Below is a small trained network, with its code and all its weights. Each question gives an input and a class and asks what happens when units are switched off, that is, made to give their printed mean instead of their output.

import numpy as np


def w(rows, s, z=0):
    codes = np.array(rows[::2]) - 128.0
    scale = np.full(codes.shape[1], s)
    scale[-1] = z or s
    return codes * scale


def norm(h):
    return h / np.sqrt((h * h).mean(-1, keepdims=True) + 1e-5)


def f(y):
    return np.maximum(y, 0)


def log_softmax(a):
    a = a - a.max(-1, keepdims=True)
    return a - np.log(np.exp(a).sum(-1, keepdims=True))


def net(x, mask):
    res = np.array(x, float).reshape(1, 6) / 4 @ E
    u = 0
    for l in range(4):
        y = f(norm(res) @ A[l][:, :-1].T + A[l][:, -1])
        res = res + np.where(mask[u : u + 14], y, B[l][:, -1]) @ B[l][:, :-1]
        u += 14
    return log_softmax(norm(res)[-1] @ U[:, :-1].T + U[:, -1])


A, B = {}, {}
E = w([
[94,113,180],'x0',
[128,129,127],'x1',
[128,131,129],'x2',
[93,255,173],'x3',
[196,148,195],'x4',
[127,128,127],'x5',
],0.0065)
A[0] = w([
[99,168,133,133],'0.n0',
[51,172,97,152],'0.n1',
[146,137,160,146],'0.n2',
[115,169,87,176],'0.n3',
[118,141,27,140],'0.n4',
[171,143,99,94],'0.n5',
[60,162,106,72],'0.n6',
[102,135,148,77],'0.n7',
[127,116,171,96],'0.n8',
[110,120,145,164],'0.n9',
[170,136,4,164],'0.n10',
[170,133,104,4],'0.n11',
[73,70,95,152],'0.n12',
[89,96,13,118],'0.n13',
],0.012,0.0037)
B[0] = w([
[148,94,65,188],'0.n0',
[47,100,141,228],'0.n1',
[73,108,83,169],'0.n2',
[85,178,32,198],'0.n3',
[104,142,85,222],'0.n4',
[169,190,3,152],'0.n5',
[158,98,169,188],'0.n6',
[179,114,42,144],'0.n7',
[96,121,177,152],'0.n8',
[98,218,133,160],'0.n9',
[122,214,68,248],'0.n10',
[88,179,143,136],'0.n11',
[61,177,174,223],'0.n12',
[50,197,112,254],'0.n13',
],0.0046,0.0056)
A[1] = w([
[250,129,164,158],'1.n0',
[167,142,154,126],'1.n1',
[57,134,88,212],'1.n2',
[83,130,217,91],'1.n3',
[180,140,136,99],'1.n4',
[185,155,167,78],'1.n5',
[136,182,120,75],'1.n6',
[138,173,15,253],'1.n7',
[138,58,79,160],'1.n8',
[97,158,132,130],'1.n9',
[122,97,128,132],'1.n10',
[181,139,182,131],'1.n11',
[163,155,100,28],'1.n12',
[112,106,106,71],'1.n13',
],0.016,0.0031)
B[1] = w([
[34,151,125,161],'1.n0',
[87,131,157,143],'1.n1',
[149,108,174,236],'1.n2',
[168,70,67,177],'1.n3',
[55,144,91,140],'1.n4',
[60,98,141,147],'1.n5',
[170,139,117,163],'1.n6',
[115,151,153,253],'1.n7',
[176,192,255,154],'1.n8',
[144,101,187,178],'1.n9',
[156,197,120,138],'1.n10',
[69,98,131,152],'1.n11',
[112,137,26,142],'1.n12',
[101,108,156,139],'1.n13',
],0.0086,0.012)
A[2] = w([
[233,237,224,224],'2.n0',
[200,182,2,38],'2.n1',
[132,60,158,163],'2.n2',
[187,218,108,34],'2.n3',
[129,233,223,68],'2.n4',
[120,153,76,55],'2.n5',
[152,141,89,57],'2.n6',
[140,233,202,137],'2.n7',
[154,225,206,102],'2.n8',
[187,169,32,2],'2.n9',
[212,226,18,91],'2.n10',
[136,158,113,28],'2.n11',
[178,110,69,80],'2.n12',
[90,60,162,79],'2.n13',
],0.0082,0.0023)
B[2] = w([
[201,16,167,236],'2.n0',
[67,169,2,151],'2.n1',
[187,239,92,176],'2.n2',
[165,56,57,161],'2.n3',
[196,62,180,253],'2.n4',
[105,86,72,144],'2.n5',
[63,137,77,131],'2.n6',
[220,123,180,253],'2.n7',
[209,117,184,228],'2.n8',
[85,185,83,142],'2.n9',
[181,148,94,173],'2.n10',
[157,94,44,134],'2.n11',
[143,108,136,131],'2.n12',
[183,147,76,184],'2.n13',
],0.0051,0.0059)
A[3] = w([
[124,125,105,65],'3.n0',
[168,142,170,4],'3.n1',
[65,144,27,102],'3.n2',
[130,147,108,100],'3.n3',
[163,169,63,91],'3.n4',
[68,191,188,140],'3.n5',
[102,11,140,177],'3.n6',
[247,72,62,186],'3.n7',
[102,140,38,58],'3.n8',
[52,117,2,76],'3.n9',
[65,161,53,72],'3.n10',
[136,146,104,88],'3.n11',
[156,146,53,95],'3.n12',
[146,63,230,253],'3.n13',
],0.0084,0.0028)
B[3] = w([
[154,99,152,129],'3.n0',
[161,153,154,147],'3.n1',
[168,76,154,160],'3.n2',
[84,135,128,134],'3.n3',
[131,86,1,148],'3.n4',
[138,72,132,188],'3.n5',
[142,207,65,182],'3.n6',
[74,116,87,195],'3.n7',
[191,93,132,145],'3.n8',
[127,105,179,159],'3.n9',
[136,99,164,156],'3.n10',
[92,142,121,134],'3.n11',
[62,95,82,146],'3.n12',
[155,138,57,255],'3.n13',
],0.0075,0.008)
U = w([
[248,96,187,81],'0',
[19,95,178,49],'1',
[159,106,111,255],'2',
[162,114,111,227],'3',
[151,146,20,18],'4',
],0.012,0.0052)

Each question gives the input, the list of numbers given to net, and the class t.
The units are the neurons (one row each of A and B). Each row of codes is followed by its name. A weight is (code - 128) times the scale printed after its matrix; where a second scale follows, it is the last column's (A, B and U).
mask holds one flag per neuron, layer by layer. A switched-off neuron (its flag False) gives its mean, the last column of its row in B, instead of its output. The means were averaged over made-up inputs and are rounded, as every weight is.
A unit's drop is (log p(t) with every unit on - log p(t) with that unit switched off) / (log p(t) with every unit on - log p(t) with every unit switched off).
The circuit of an input: a set's keep is (log p(t) with only the set's units on - log p(t) with every unit switched off) / (log p(t) with every unit on - log p(t) with every unit switched off). Starting from the 12 units with the biggest drops (on a tie, the unit counted first), units are removed one at a time, each time the one whose removal leaves the highest keep (on an exact tie, the one counted first), for as long as the keep stays at least 0.8.
circuit, biggest first: the units of the circuit, biggest drop first
unit that matters most: the unit with the biggest drop
top k neurons: the k neurons with the biggest drops, biggest first
k most important neurons of layer l: the k neurons of layer l with the biggest drops, biggest first
drop of u: that unit's drop, to one decimal
input [1,2,-5,6,-8,-5], class 1: top 2 neurons	[0.n1, 1.n8]
input [-4,-3,-3,-8,-1,-4], class 0: circuit, biggest first	[1.n8]
input [5,7,-5,-7,8,7], class 1: top 2 neurons	[1.n0, 0.n1]
input [8,6,0,6,-4,3], class 4: 2 most important neurons of layer 0	[0.n10, 0.n1]
input [7,-6,5,0,-4,6], class 4: 2 most important neurons of layer 1	[1.n3, 1.n8]
input [5,8,-7,6,8,0], class 1: 3 most important neurons of layer 1	[1.n5, 1.n11, 1.n0]
input [-7,-3,4,-5,4,-5], class 4: top 4 neurons	[1.n12, 0.n10, 1.n2, 0.n1]
input [8,-7,4,1,7,5], class 4: top 4 neurons	[1.n3, 3.n6, 0.n2, 0.n8]
input [-7,5,7,3,7,7], class 1: 2 most important neurons of layer 0	[0.n13, 0.n10]
input [8,-1,5,-1,-7,-1], class 4: 2 most important neurons of layer 0	[0.n10, 0.n3]
input [-6,-4,2,-8,-8,-3], class 0: 3 most important neurons of layer 0	[0.n1, 0.n2, 0.n3]
input [4,-4,1,-5,-8,-1], class 1: 2 most important neurons of layer 0	[0.n13, 0.n12]
input [8,-5,1,5,2,1], class 4: 2 most important neurons of layer 0	[0.n10, 0.n13]
input [4,7,1,-7,-4,4], class 0: unit that matters most	1.n8
input [3,8,-4,-2,5,1], class 1: 3 most important neurons of layer 0	[0.n1, 0.n13, 0.n12]
input [4,-7,2,-1,3,-1], class 4: 2 most important neurons of layer 0	[0.n2, 0.n8]
input [0,-8,4,-4,-4,2], class 0: drop of 1.n3	0.9
input [0,2,3,-7,-6,-4], class 0: drop of 1.n8	2.1
input [-8,-5,-5,-4,5,0], class 4: drop of 3.n6	0.0
input [7,1,3,2,-3,-6], class 4: unit that matters most	1.n3
